Where the symbols take the states:
q552 le q307
q552 ka q286
q552 zi q525
q552 ga q85
q552 te q66
q552 fe q235
q915 le q65
q915 ka q42
q915 zi q658
q915 ga q707
q915 te q475
q915 fe q678
q225 le q359
q225 ka q802
q225 zi q1
q225 ga q912
q225 te q256
q225 fe q364
q571 le q678
q571 ka q775
q571 zi q694
q571 ga q262
q571 te q6
q571 fe q634
q861 le q368
q861 ka q391
q861 zi q634
q861 ga q717
q861 te q262
q861 fe q782
q359 le q1
q359 ka q225
q359 zi q912
q359 ga q969
q359 te q681
q359 fe q495
q658 le q707
q658 ka q65
q658 zi q6
q658 ga q910
q658 te q42
q658 fe q262
q603 le q66
q603 ka q420
q603 zi q314
q603 ga q286
q603 te q838
q603 fe q56
q818 le q757
q818 ka q717
q818 zi q640
q818 ga q862
q818 te q368
q818 fe q504
q85 le q56
q85 ka q525
q85 zi q562
q85 ga q882
q85 te q552
q85 fe q435
q910 le q775
q910 ka q6
q910 zi q571
q910 ga q678
q910 te q658
q910 fe q861
q66 le q314
q66 ka q603
q66 zi q286
q66 ga q552
q66 te q518
q66 fe q562
q208 le q666
q208 ka q504
q208 zi q369
q208 ga q956
q208 te q439
q208 fe q860
q679 le q194
q679 ka q59
q679 zi q532
q679 ga q256
q679 te q944
q679 fe q1
q697 le q235
q697 ka q882
q697 zi q98
q697 ga q889
q697 te q56
q697 fe q923
q944 le q165
q944 ka q408
q944 zi q59
q944 ga q679
q944 te q949
q944 fe q802
q495 le q838
q495 ka q364
q495 zi q518
q495 ga q420
q495 te q441
q495 fe q552
q838 le q518
q838 ka q495
q838 zi q420
q838 ga q603
q838 te q124
q838 fe q307
q59 le q679
q59 ka q165
q59 zi q194
q59 ga q532
q59 te q408
q59 fe q359
q640 le q862
q640 ka q757
q640 zi q782
q640 ga q978
q640 te q717
q640 fe q666
q707 le q6
q707 ka q658
q707 zi q910
q707 ga q775
q707 te q915
q707 fe q24
q207 le q2
q207 ka q436
q207 zi q860
q207 ga q812
q207 te q956
q207 fe q165
q666 le q369
q666 ka q208
q666 zi q956
q666 ga q461
q666 te q706
q666 fe q812
q6 le q910
q6 ka q707
q6 zi q775
q6 ga q571
q6 te q65
q6 fe q391
q629 le q475
q629 ka q923
q629 zi q499
q629 ga q42
q629 te q914
q629 fe q6
q436 le q207
q436 ka q461
q436 zi q2
q436 ga q860
q436 te q369
q436 fe q944
q706 le q504
q706 ka q439
q706 zi q208
q706 ga q666
q706 te q782
q706 fe q207
q124 le q364
q124 ka q441
q124 zi q495
q124 ga q838
q124 te q969
q124 fe q314
q504 le q208
q504 ka q706
q504 zi q666
q504 ga q369
q504 te q978
q504 fe q2
q860 le q812
q860 ka q2
q860 zi q949
q860 ga q205
q860 te q436
q860 fe q679
q475 le q499
q475 ka q629
q475 zi q42
q475 ga q915
q475 te q96
q475 fe q910
q408 le q944
q408 ka q205
q408 zi q165
q408 ga q59
q408 te q812
q408 fe q681
q435 le q761
q435 ka q889
q435 zi q914
q435 ga q96
q435 te q235
q435 fe q42
q757 le q640
q757 ka q818
q757 zi q862
q757 ga q782
q757 te q634
q757 fe q208
q562 le q882
q562 ka q56
q562 zi q697
q562 ga q235
q562 te q525
q562 fe q914
q912 le q969
q912 ka q1
q912 zi q378
q912 ga q441
q912 te q225
q912 fe q518
q205 le q408
q205 ka q949
q205 zi q944
q205 ga q165
q205 te q860
q205 fe q256
q525 le q85
q525 ka q307
q525 zi q56
q525 ga q562
q525 te q286
q525 fe q889
q256 le q681
q256 ka q532
q256 zi q802
q256 ga q225
q256 te q679
q256 fe q378
q882 le q697
q882 ka q562
q882 zi q235
q882 ga q98
q882 te q85
q882 fe q96
q956 le q461
q956 ka q369
q956 zi q436
q956 ga q207
q956 te q208
q956 fe q205
q634 le q717
q634 ka q368
q634 zi q818
q634 ga q757
q634 te q391
q634 fe q439
q262 le q24
q262 ka q694
q262 zi q391
q262 ga q861
q262 te q571
q262 fe q757
q812 le q949
q812 ka q860
q812 zi q205
q812 ga q408
q812 te q207
q812 fe q194
q978 le q439
q978 ka q782
q978 zi q706
q978 ga q504
q978 te q640
q978 fe q461
q782 le q978
q782 ka q862
q782 zi q439
q782 ga q706
q782 te q757
q782 fe q956
q717 le q818
q717 ka q634
q717 zi q757
q717 ga q640
q717 te q861
q717 fe q706
q307 le q525
q307 ka q552
q307 zi q85
q307 ga q56
q307 te q314
q307 fe q98
q286 le q552
q286 ka q314
q286 zi q307
q286 ga q525
q286 te q603
q286 fe q697
q314 le q286
q314 ka q66
q314 zi q552
q314 ga q307
q314 te q420
q314 fe q882
q518 le q420
q518 ka q838
q518 zi q603
q518 ga q66
q518 te q364
q518 fe q525
q369 le q956
q369 ka q666
q369 zi q461
q369 ga q436
q369 te q504
q369 fe q949
q461 le q436
q461 ka q956
q461 zi q207
q461 ga q2
q461 te q666
q461 fe q408
q235 le q98
q235 ka q697
q235 zi q889
q235 ga q435
q235 te q562
q235 fe q629
q96 le q923
q96 ka q914
q96 zi q629
q96 ga q475
q96 te q435
q96 fe q658
q499 le q42
q499 ka q475
q499 zi q915
q499 ga q65
q499 te q923
q499 fe q775
q368 le q634
q368 ka q861
q368 zi q717
q368 ga q818
q368 te q24
q368 fe q978
q420 le q603
q420 ka q518
q420 zi q66
q420 ga q314
q420 te q495
q420 fe q85
q98 le q889
q98 ka q235
q98 zi q435
q98 ga q761
q98 te q882
q98 fe q475
q56 le q562
q56 ka q85
q56 zi q882
q56 ga q697
q56 te q307
q56 fe q761
q364 le q495
q364 ka q124
q364 zi q838
q364 ga q518
q364 te q378
q364 fe q286
q24 le q391
q24 ka q262
q24 zi q861
q24 ga q368
q24 te q678
q24 fe q640
q2 le q860
q2 ka q207
q2 zi q812
q2 ga q949
q2 te q461
q2 fe q59
q889 le q435
q889 ka q98
q889 zi q761
q889 ga q914
q889 te q697
q889 fe q499
q1 le q912
q1 ka q359
q1 zi q969
q1 ga q378
q1 te q802
q1 fe q838
q681 le q802
q681 ka q256
q681 zi q225
q681 ga q359
q681 te q194
q681 fe q441
q441 le q124
q441 ka q378
q441 zi q364
q441 ga q495
q441 te q912
q441 fe q66
q532 le q256
q532 ka q194
q532 zi q681
q532 ga q802
q532 te q59
q532 fe q969
q949 le q205
q949 ka q812
q949 zi q408
q949 ga q944
q949 te q2
q949 fe q532
q65 le q658
q65 ka q915
q65 zi q707
q65 ga q6
q65 te q499
q65 fe q694
q923 le q629
q923 ka q96
q923 zi q475
q923 ga q499
q923 te q761
q923 fe q707
q761 le q914
q761 ka q435
q761 zi q96
q761 ga q923
q761 te q98
q761 fe q915
q165 le q59
q165 ka q944
q165 zi q679
q165 ga q194
q165 te q205
q165 fe q225
q914 le q96
q914 ka q761
q914 zi q923
q914 ga q629
q914 te q889
q914 fe q65
q391 le q861
q391 ka q24
q391 zi q368
q391 ga q634
q391 te q694
q391 fe q862
q694 le q262
q694 ka q678
q694 zi q24
q694 ga q391
q694 te q775
q694 fe q818
q862 le q782
q862 ka q640
q862 zi q978
q862 ga q439
q862 te q818
q862 fe q369
q678 le q694
q678 ka q571
q678 zi q262
q678 ga q24
q678 te q910
q678 fe q717
q439 le q706
q439 ka q978
q439 zi q504
q439 ga q208
q439 te q862
q439 fe q436
q194 le q532
q194 ka q679
q194 zi q256
q194 ga q681
q194 te q165
q194 fe q912
q802 le q225
q802 ka q681
q802 zi q359
q802 ga q1
q802 te q532
q802 fe q124
q969 le q378
q969 ka q912
q969 zi q441
q969 ga q124
q969 te q359
q969 fe q420
q42 le q915
q42 ka q499
q42 zi q65
q42 ga q658
q42 te q629
q42 fe q571
q775 le q571
q775 ka q910
q775 zi q678
q775 ga q694
q775 te q707
q775 fe q368
q378 le q441
q378 ka q969
q378 zi q124
q378 ga q364
q378 te q1
q378 fe q603

The rows follow the links: the fewer symbols apart two states are, the more alike their rows tend to be.

Each row is also shifted at random along 5 hidden directions that mean nothing.

Some states, each with a row of numbers:
q408
-412 -42 -25 171 -141 -223 118 140 34 -40 -114 145 -15 -16 -211 13 -347 19 -21 96 -21 247 63 -153 -24 -168 28 -120 10 42 -149 117 155 46 185 -104 -22 45 -244 233 71 301 126 63 269 -64 41 184 87 37
q504
-529 62 103 -80 116 -429 196 -108 -223 152 -43 75 -272 -139 -108 87 -30 19 312 170 20 41 -55 -89 88 -217 34 -226 -81 -27 -144 22 -143 -175 16 13 -246 -259 26 -45 26 -74 354 429 145 126 -37 68 159 -324
q435
1512 -94 -163 95 189 325 114 -222 -419 -57 99 -98 -707 3 136 9 296 11 191 121 -27 -100 -272 -36 -175 -57 -131 30 13 -270 -116 59 -139 -494 17 26 108 -303 351 -28 -59 -100 264 587 -297 229 -190 185 1 169
q314
66 -162 -119 147 21 360 -122 -96 106 -197 157 -17 10 181 74 -140 -80 31 -194 131 86 1 -179 66 -23 165 -148 191 93 113 125 76 132 127 140 -46 219 -93 -171 160 -18 214 186 -59 -172 -312 40 167 -135 403
q368
36 173 209 -307 -420 -254 -8 192 -55 148 -162 -43 387 -267 -26 117 -521 -36 -80 -405 43 427 295 -322 143 -3 264 -125 -73 99 17 -193 -100 -87 -207 -176 -192 400 -157 -120 60 -226 -796 -497 95 68 18 -409 -28 -472
q707
491 6 76 -173 0 -4 37 -359 -384 101 194 -56 -612 -165 149 35 270 42 108 163 29 65 -317 48 130 -11 -45 -20 -109 -195 67 -82 -213 -476 -42 -7 -80 -352 334 -105 39 -131 149 431 -270 -43 -203 17 -16 -242
q812
-55 94 -20 158 -117 -203 84 253 479 52 -133 231 393 45 -112 81 132 12 -174 115 -159 -100 133 293 -63 -189 124 -108 -94 15 -119 42 222 525 197 112 1 240 -136 234 162 415 38 -209 358 -91 163 152 158 -14
q782
-1 128 133 -146 -50 -352 205 -18 -43 170 -70 101 201 -151 -45 126 -351 19 212 76 106 162 37 -154 104 -238 174 -202 -71 187 -155 -40 -119 84 9 -41 -259 -72 -285 3 71 -51 96 94 150 15 84 -19 148 -403
q915
421 -51 101 -186 -348 38 -38 -192 -654 -5 63 -176 -721 -290 25 -10 -280 -6 -44 -211 48 558 -118 -415 106 106 -35 -13 -25 -265 83 -101 -163 -887 -128 -277 -8 -59 258 -92 -1 -213 -460 173 -277 25 -313 -182 -178 -213
q499
-154 -36 80 -232 -24 53 -161 -154 -732 27 3 -318 -852 -251 7 -42 246 -53 127 -407 -66 143 6 -318 36 244 -124 43 21 -443 143 -127 -273 -1036 -378 -103 -15 -39 713 -421 -175 -598 -502 223 -316 426 -403 -375 -186 -159
q761
-341 -59 39 -193 308 224 -158 -337 -247 -14 230 -202 -211 62 183 -99 224 7 173 24 153 -225 -205 18 121 251 -151 167 65 35 233 -50 -238 -211 -202 48 -7 -349 176 -282 -174 -411 203 162 -389 -23 -93 -123 -142 35
q441
-117 -102 -212 222 623 206 56 100 46 -137 -92 -85 253 319 -44 -74 -43 -32 409 53 113 -483 93 -135 -251 -22 -146 60 236 240 -172 200 -26 288 -53 127 42 -168 -233 -105 -266 -232 579 218 30 348 162 136 78 458
q634
-95 172 199 -264 -282 -266 -23 51 44 190 -41 28 181 -221 21 104 20 -11 -98 -179 -61 158 137 57 153 -16 200 -95 -137 -43 71 -194 -66 -15 -126 -18 -165 216 107 -113 114 -100 -485 -283 71 -21 -26 -268 24 -463
q860
-124 25 -37 110 -59 -327 181 427 -359 14 -445 -57 -231 -170 -346 89 -340 -98 264 -428 -157 217 438 -550 -236 -193 70 -234 79 -236 -333 78 -9 -486 -162 -128 -103 347 153 -121 -114 -245 -408 98 354 710 -113 -162 118 -66
q378
544 -130 -221 304 119 206 118 295 -95 -202 -245 -56 72 152 -163 -46 -525 -54 160 -161 41 77 209 -442 -312 -101 -56 -11 220 105 -271 204 129 -21 35 -110 128 147 -305 105 -138 0 33 56 135 333 66 133 39 435
q369
742 162 -12 121 -206 -281 181 330 284 130 -252 208 146 -110 -112 184 238 -17 -91 -40 -280 -20 216 206 -153 -309 206 -206 -152 -208 -258 -8 159 215 126 87 -47 365 138 170 186 298 -222 -95 389 198 63 72 225 -193
q124
186 -132 -204 274 267 246 29 129 36 -169 -75 -17 25 217 -74 -86 -75 -19 126 37 19 -201 35 -118 -221 -18 -133 64 167 67 -136 182 97 109 58 26 142 -37 -145 67 -131 35 304 132 32 172 70 179 11 455
q629
946 13 -61 -111 366 211 57 -153 -328 47 30 -186 -233 2 169 32 227 -29 371 -86 70 -293 -71 -95 -105 12 -47 37 61 -57 -50 -33 -282 -287 -241 86 -62 -206 245 -304 -176 -495 108 332 -270 400 -83 -85 13 -9
q910
135 69 173 -240 -274 -12 -78 -360 122 118 323 83 -39 -115 232 24 220 87 -279 266 58 146 -341 382 302 72 60 58 -202 10 254 -172 -47 92 124 15 -45 -194 39 99 223 225 15 -69 -219 -573 -26 19 -66 -324
q436
-118 71 47 115 -534 -331 26 350 12 47 -269 120 -281 -254 -266 97 97 -35 -338 -259 -340 370 281 -16 -73 -123 124 -164 -138 -443 -109 -23 230 -300 82 -91 33 503 372 165 193 313 -651 -208 366 152 -152 -75 38 -177
q678
-249 177 171 -347 199 -113 -96 -111 92 205 65 -98 306 -56 180 80 431 -15 144 -108 20 -358 49 239 156 95 103 12 -83 27 162 -200 -251 146 -292 192 -191 -17 231 -378 -56 -449 -140 -162 -117 122 39 -327 21 -373
q944
-666 13 -60 156 329 -211 96 105 154 26 -108 93 61 118 -145 19 287 -16 216 132 -87 -366 79 142 -105 -135 -56 -85 25 -17 -143 128 50 226 46 167 -51 -78 53 -13 -44 35 442 219 234 217 77 135 168 101
q24
410 147 145 -248 -159 -161 79 -40 -73 164 -22 -5 181 -176 90 117 -183 0 74 -95 61 157 38 -83 120 -85 180 -105 -99 94 -7 -139 -158 -26 -104 -41 -190 62 -80 -106 62 -171 -261 -105 -20 9 17 -179 46 -418
q391
78 151 137 -254 230 -210 93 -227 10 223 102 23 108 -72 158 112 289 24 270 174 67 -274 -120 206 144 -116 96 -95 -117 89 8 -112 -239 146 -97 171 -251 -259 74 -188 29 -236 284 206 -68 18 45 -48 122 -404
q525
438 -159 -141 182 -30 369 -134 -186 -120 -158 201 -43 -623 85 88 -123 479 35 -236 144 -116 -52 -282 225 -72 160 -207 182 4 -309 130 54 112 -309 120 27 279 -161 397 120 25 224 129 232 -247 -159 -192 191 -143 354
q439
-376 198 128 -148 148 -348 91 63 328 224 -67 114 510 -15 27 136 236 -2 154 71 -31 -312 119 264 73 -160 169 -140 -116 130 -46 -82 -83 471 -60 203 -234 49 -51 -113 51 -97 107 -118 210 75 173 -87 183 -354
q461
-728 30 89 49 -264 -403 48 -4 -102 81 -37 148 -542 -196 -199 51 277 27 -144 120 -216 223 -49 130 90 -122 -6 -163 -157 -357 -33 4 109 -323 150 -10 -43 1 362 139 159 309 -2 226 218 -59 -180 99 61 -222
q706
-1017 169 124 -231 550 -425 101 26 -41 227 -154 -56 309 6 -50 109 207 -56 591 -61 58 -504 213 -38 39 -114 67 -175 11 152 -101 -31 -309 159 -310 228 -364 -156 61 -445 -198 -611 315 194 163 506 99 -222 205 -346
q59
-251 14 -84 228 21 -119 29 306 237 -26 -194 110 51 68 -179 27 273 -27 -87 -47 -231 -173 208 153 -185 -102 -2 -59 -11 -180 -136 93 205 168 89 107 83 249 156 96 27 207 -23 -57 310 204 44 88 97 153
q802
-1093 -72 -29 159 -100 -8 -172 186 271 -116 -52 48 132 105 -160 -103 76 -20 -283 -74 -113 4 143 119 -13 139 -81 81 39 -48 109 68 250 184 72 5 151 222 11 106 1 246 -122 -308 183 -129 34 6 -73 248

From each start, follow one symbol. Which state do you reach?
Answer with the state's name.
new walk
53 -188 -160 208 59 270 -33 93 -265 -231 -76 -131 -228 103 -111 -133 -393 -39 47 -148 63 154 53 -409 -164 108 -162 87 204 7 -60 150 63 -304 -20 -160 175 11 -116 37 -160 -60 -18 80 -71 162 -70 59 -110 419
fe	q525
new walk
-1235 -128 -35 173 -165 -31 -179 109 44 -152 -21 8 -221 37 -204 -129 46 -5 -285 -70 -113 148 68 3 -6 172 -135 69 48 -167 116 75 230 -148 88 -80 175 140 119 109 -9 231 -127 -138 119 -131 -85 20 -124 255
le	q359
new walk
-490 -32 163 -247 -356 191 -290 -326 110 -20 368 -37 75 -46 213 -118 -32 65 -447 60 144 275 -271 217 354 337 -31 221 -76 100 451 -175 18 39 31 -108 88 -80 -66 52 127 132 -281 -400 -336 -703 -33 -139 -278 -114
le	q629
new walk
638 -213 -197 217 45 332 57 28 -416 -244 -64 -145 -358 68 -85 -109 -590 -27 134 -86 135 277 -26 -551 -198 19 -148 64 217 43 -155 184 24 -426 31 -229 158 -91 -218 88 -154 -49 82 254 -127 168 -88 148 -95 437
fe	q562
new walk
-602 42 208 -148 -390 -411 95 -187 -67 127 112 179 -161 -226 -62 61 -304 77 -139 235 58 499 -172 -6 296 -137 103 -154 -173 39 43 -62 11 -102 206 -153 -166 -145 -170 212 221 316 40 80 95 -448 -46 85 24 -437
te	q640
new walk
211 -91 -105 54 29 363 -202 57 -105 -144 6 -191 -166 77 48 -107 208 -50 -129 -266 -69 -97 52 -38 -126 257 -131 190 101 -181 136 -17 31 -236 -147 -2 206 147 280 -130 -132 -177 -330 -166 -202 150 -106 -145 -171 315
ga	q882
new walk
-31 38 194 -240 -457 -196 -52 -169 -426 116 65 -55 -667 -368 -7 51 81 24 -192 -152 -98 482 -104 -99 201 71 40 -73 -165 -383 136 -163 -99 -729 -73 -172 -75 32 454 -64 114 -56 -524 63 -125 -80 -310 -205 -112 -438
zi	q24
new walk
-303 -88 -126 129 63 333 -232 222 179 -166 -81 -137 255 193 -26 -125 84 -68 -168 -297 -66 -190 224 -2 -147 268 -97 210 149 -18 122 25 135 128 -125 26 219 308 68 -94 -157 -105 -330 -421 -24 120 35 -159 -149 416
te	q495
new walk
-108 45 119 -302 316 -61 35 -361 -423 125 148 -165 -240 -93 156 29 22 3 440 76 216 -116 -200 -152 158 39 -38 -32 0 91 58 -75 -384 -315 -230 32 -238 -457 90 -332 -150 -533 303 395 -291 145 -85 -134 -4 -284
te	q65
new walk
288 154 87 -269 169 72 -109 -35 47 146 19 -145 268 -19 205 59 394 -44 103 -211 -13 -345 101 160 45 127 80 63 -35 -2 136 -179 -227 85 -314 161 -97 83 264 -365 -93 -478 -293 -217 -175 214 21 -336 -31 -226
te	q42
new walk
50 164 119 -156 75 -318 164 -107 122 219 28 130 193 -83 56 138 142 31 178 203 10 -142 -62 209 117 -215 139 -164 -146 94 -84 -70 -129 248 25 126 -234 -147 -65 -33 101 -9 257 145 111 -37 93 37 184 -408
zi	q782
new walk
74 -108 -125 296 -188 -30 89 245 -25 -141 -181 95 -188 11 -231 -17 -287 -16 -121 -27 -110 266 116 -204 -174 -129 -34 -71 60 -105 -191 167 238 -118 199 -135 125 180 -93 270 52 359 -49 52 238 62 -29 200 27 255
ga	q225
new walk
-641 -174 -44 21 19 310 -230 -129 -132 -184 148 -162 -132 116 30 -189 -166 4 -119 -78 134 97 -88 -149 57 313 -177 216 148 61 229 34 31 -175 -53 -113 169 -84 -39 -51 -128 -82 -48 -118 -255 -190 -76 -67 -235 324
le	q307
new walk
694 42 15 -117 -77 298 -126 -83 191 -4 146 -67 290 52 244 -10 129 5 -193 -49 50 -95 -72 209 49 152 52 165 -32 95 181 -124 -28 228 -61 52 87 78 -22 -36 27 -45 -234 -325 -230 -211 59 -107 -102 2
le	q923
new walk
489 -110 -42 -6 -296 339 -152 23 -269 -158 21 -184 -226 -49 39 -98 -322 -21 -226 -300 40 364 19 -317 -34 227 -65 152 97 -90 120 -48 30 -436 -98 -220 186 181 44 -16 -59 -82 -551 -233 -234 -32 -140 -152 -234 184
fe	q923
new walk
735 169 145 -162 -538 -90 -46 -27 296 160 108 160 82 -203 152 124 352 50 -491 28 -181 204 -85 458 160 -32 195 -16 -279 -199 151 -218 97 141 126 19 11 254 213 170 320 367 -507 -365 1 -393 -24 -71 -22 -402
ka	q694
new walk
1097 -80 -87 65 162 286 38 -498 -138 -10 372 62 -707 43 265 -22 702 97 -37 525 -31 -215 -596 481 47 -20 -173 95 -124 -227 88 17 -58 -172 215 148 116 -556 374 141 108 251 649 636 -371 -312 -142 383 -9 90
le	q96
